Below is a small trained network, with its code and all its weights. Each question gives an input and a class and asks what happens when units are switched off, that is, made to give their printed mean instead of their output.

import numpy as np


def w(rows, s, z=0):
    codes = np.array(rows[::2]) - 128.0
    scale = np.full(codes.shape[1], s)
    scale[-1] = z or s
    return codes * scale


def norm(h):
    return h / np.sqrt((h * h).mean(-1, keepdims=True) + 1e-5)


def f(y):
    return np.maximum(y, 0)


def log_softmax(a):
    a = a - a.max(-1, keepdims=True)
    return a - np.log(np.exp(a).sum(-1, keepdims=True))


def net(x, mask):
    res = np.array(x, float).reshape(1, 3) / 4 @ E
    u = 0
    for l in range(3):
        y = f(norm(res) @ A[l][:, :-1].T + A[l][:, -1])
        res = res + np.where(mask[u : u + 7], y, B[l][:, -1]) @ B[l][:, :-1]
        u += 7
    return log_softmax(norm(res)[-1] @ U[:, :-1].T + U[:, -1])


A, B = {}, {}
E = w([
[154,89,53,164,248,79,83],'x0',
[115,171,77,1,121,1,143],'x1',
[177,164,149,32,179,198,189],'x2',
],0.0039)
A[0] = w([
[104,115,72,54,114,135,92,4],'0.n1',
[106,72,71,193,36,74,145,209],'0.n2',
[201,165,84,148,176,112,93,203],'0.n3',
[140,211,196,67,155,154,254,164],'0.n4',
[58,134,107,115,100,62,77,136],'0.n5',
[116,77,208,163,127,148,67,224],'0.n6',
[37,140,90,80,89,150,142,146],'0.n7',
],0.004,0.0027)
B[0] = w([
[241,163,130,111,185,3,93,136],'0.n1',
[156,125,65,88,121,211,94,236],'0.n2',
[62,147,191,109,83,124,119,208],'0.n3',
[135,84,80,119,81,118,48,254],'0.n4',
[165,115,169,125,109,65,90,197],'0.n5',
[136,157,153,88,122,43,63,229],'0.n6',
[111,220,162,152,118,78,134,180],'0.n7',
],0.0052,0.0038)
A[1] = w([
[163,138,138,103,141,91,77,109],'1.n1',
[211,157,55,38,202,212,196,91],'1.n2',
[114,113,42,140,253,122,144,44],'1.n3',
[223,108,144,82,151,175,160,9],'1.n4',
[90,111,4,216,181,66,126,250],'1.n5',
[117,132,184,76,103,138,33,159],'1.n6',
[122,75,68,117,240,139,153,66],'1.n7',
],0.0052,0.0016)
B[1] = w([
[45,47,174,142,176,173,93,190],'1.n1',
[161,40,66,138,39,97,55,175],'1.n2',
[82,201,138,143,33,161,207,158],'1.n3',
[129,60,57,102,79,115,21,152],'1.n4',
[186,167,115,24,40,174,238,196],'1.n5',
[47,123,106,153,192,105,216,255],'1.n6',
[55,198,129,165,3,140,206,153],'1.n7',
],0.0051,0.0055)
A[2] = w([
[122,143,162,176,79,169,81,224],'2.n1',
[128,103,91,182,48,65,57,70],'2.n2',
[199,201,147,113,156,62,115,109],'2.n3',
[133,255,88,143,61,183,207,65],'2.n4',
[159,189,21,163,113,137,232,139],'2.n5',
[90,163,155,72,101,80,119,253],'2.n6',
[207,148,182,234,222,235,116,113],'2.n7',
],0.0054,0.0028)
B[2] = w([
[150,147,107,76,160,68,174,212],'2.n1',
[162,77,76,31,110,195,135,190],'2.n2',
[124,188,198,155,227,93,70,139],'2.n3',
[81,183,151,236,53,121,240,180],'2.n4',
[110,172,254,187,100,179,122,162],'2.n5',
[172,128,151,209,173,176,124,253],'2.n6',
[187,188,148,102,213,32,45,170],'2.n7',
],0.0067,0.006)
U = w([
[75,201,215,204,46,194,214,195],'0',
[175,24,47,50,52,197,39,179],'1',
[207,215,222,98,227,13,47,137],'2',
[2,45,181,229,245,194,96,4],'3',
],0.0075,0.0044)

Each question gives the input, the list of numbers given to net, and the class t.
The units are the neurons (one row each of A and B). Each row of codes is followed by its name. A weight is (code - 128) times the scale printed after its matrix; where a second scale follows, it is the last column's (A, B and U).
mask holds one flag per neuron, layer by layer. A switched-off neuron (its flag False) gives its mean, the last column of its row in B, instead of its output. The means were averaged over made-up inputs and are rounded, as every weight is.
A unit's drop is (log p(t) with every unit on - log p(t) with that unit switched off) / (log p(t) with every unit on - log p(t) with every unit switched off).
The circuit of an input: a set's keep is (log p(t) with only the set's units on - log p(t) with every unit switched off) / (log p(t) with every unit on - log p(t) with every unit switched off). Starting from the 12 units with the biggest drops (on a tie, the unit counted first), units are removed one at a time, each time the one whose removal leaves the highest keep (on an exact tie, the one counted first), for as long as the keep stays at least 0.8.
units of the circuit, in order: the units of the circuit, biggest drop first
unit that matters most: the unit with the biggest drop
top k neurons in layer l: the k neurons of layer l with the biggest drops, biggest first
drop of u: that unit's drop, to one decimal
input [6,-7,3], class 2: units of the circuit, in order : [2.n7]
input [-3,-6,6], class 1: units of the circuit, in order : [1.n4; 0.n3; 1.n2]
input [7,6,4], class 0: units of the circuit, in order : [1.n3; 1.n7; 0.n6]
input [-4,5,-2], class 2: units of the circuit, in order : [1.n5; 2.n4; 2.n6]
input [-6,-3,8], class 1: units of the circuit, in order : [1.n4; 1.n2; 0.n3]
input [7,-7,-6], class 0: top 2 neurons in layer 1 : [1.n5; 1.n3]
input [6,-5,5], class 0: top 2 neurons in layer 1 : [1.n7; 1.n3]
input [-3,-4,0], class 2: top 4 neurons in layer 1 : [1.n5; 1.n7; 1.n3; 1.n2]
input [4,2,-2], class 0: top 2 neurons in layer 0 : [0.n6; 0.n4]
input [-1,6,8], class 1: top 2 neurons in layer 0 : [0.n6; 0.n4]
input [7,-8,-3], class 2: top 2 neurons in layer 2 : [2.n7; 2.n1]
input [8,-4,-7], class 0: top 2 neurons in layer 1 : [1.n5; 1.n3]
input [4,-3,-3], class 0: top 2 neurons in layer 0 : [0.n4; 0.n5]
input [7,-2,-4], class 0: unit that matters most : 1.n5
input [-1,0,-3], class 3: top 2 neurons in layer 1 : [1.n6; 1.n2]
input [-2,-3,-1], class 3: top 2 neurons in layer 1 : [1.n6; 1.n5]
input [-4,-8,-1], class 2: drop of 2.n7 : 0.3
input [2,-3,8], class 1: drop of 2.n2 : 0.0
input [3,-2,-7], class 1: drop of 0.n6 : 0.1
input [6,-6,-8], class 1: unit that matters most : 0.n6
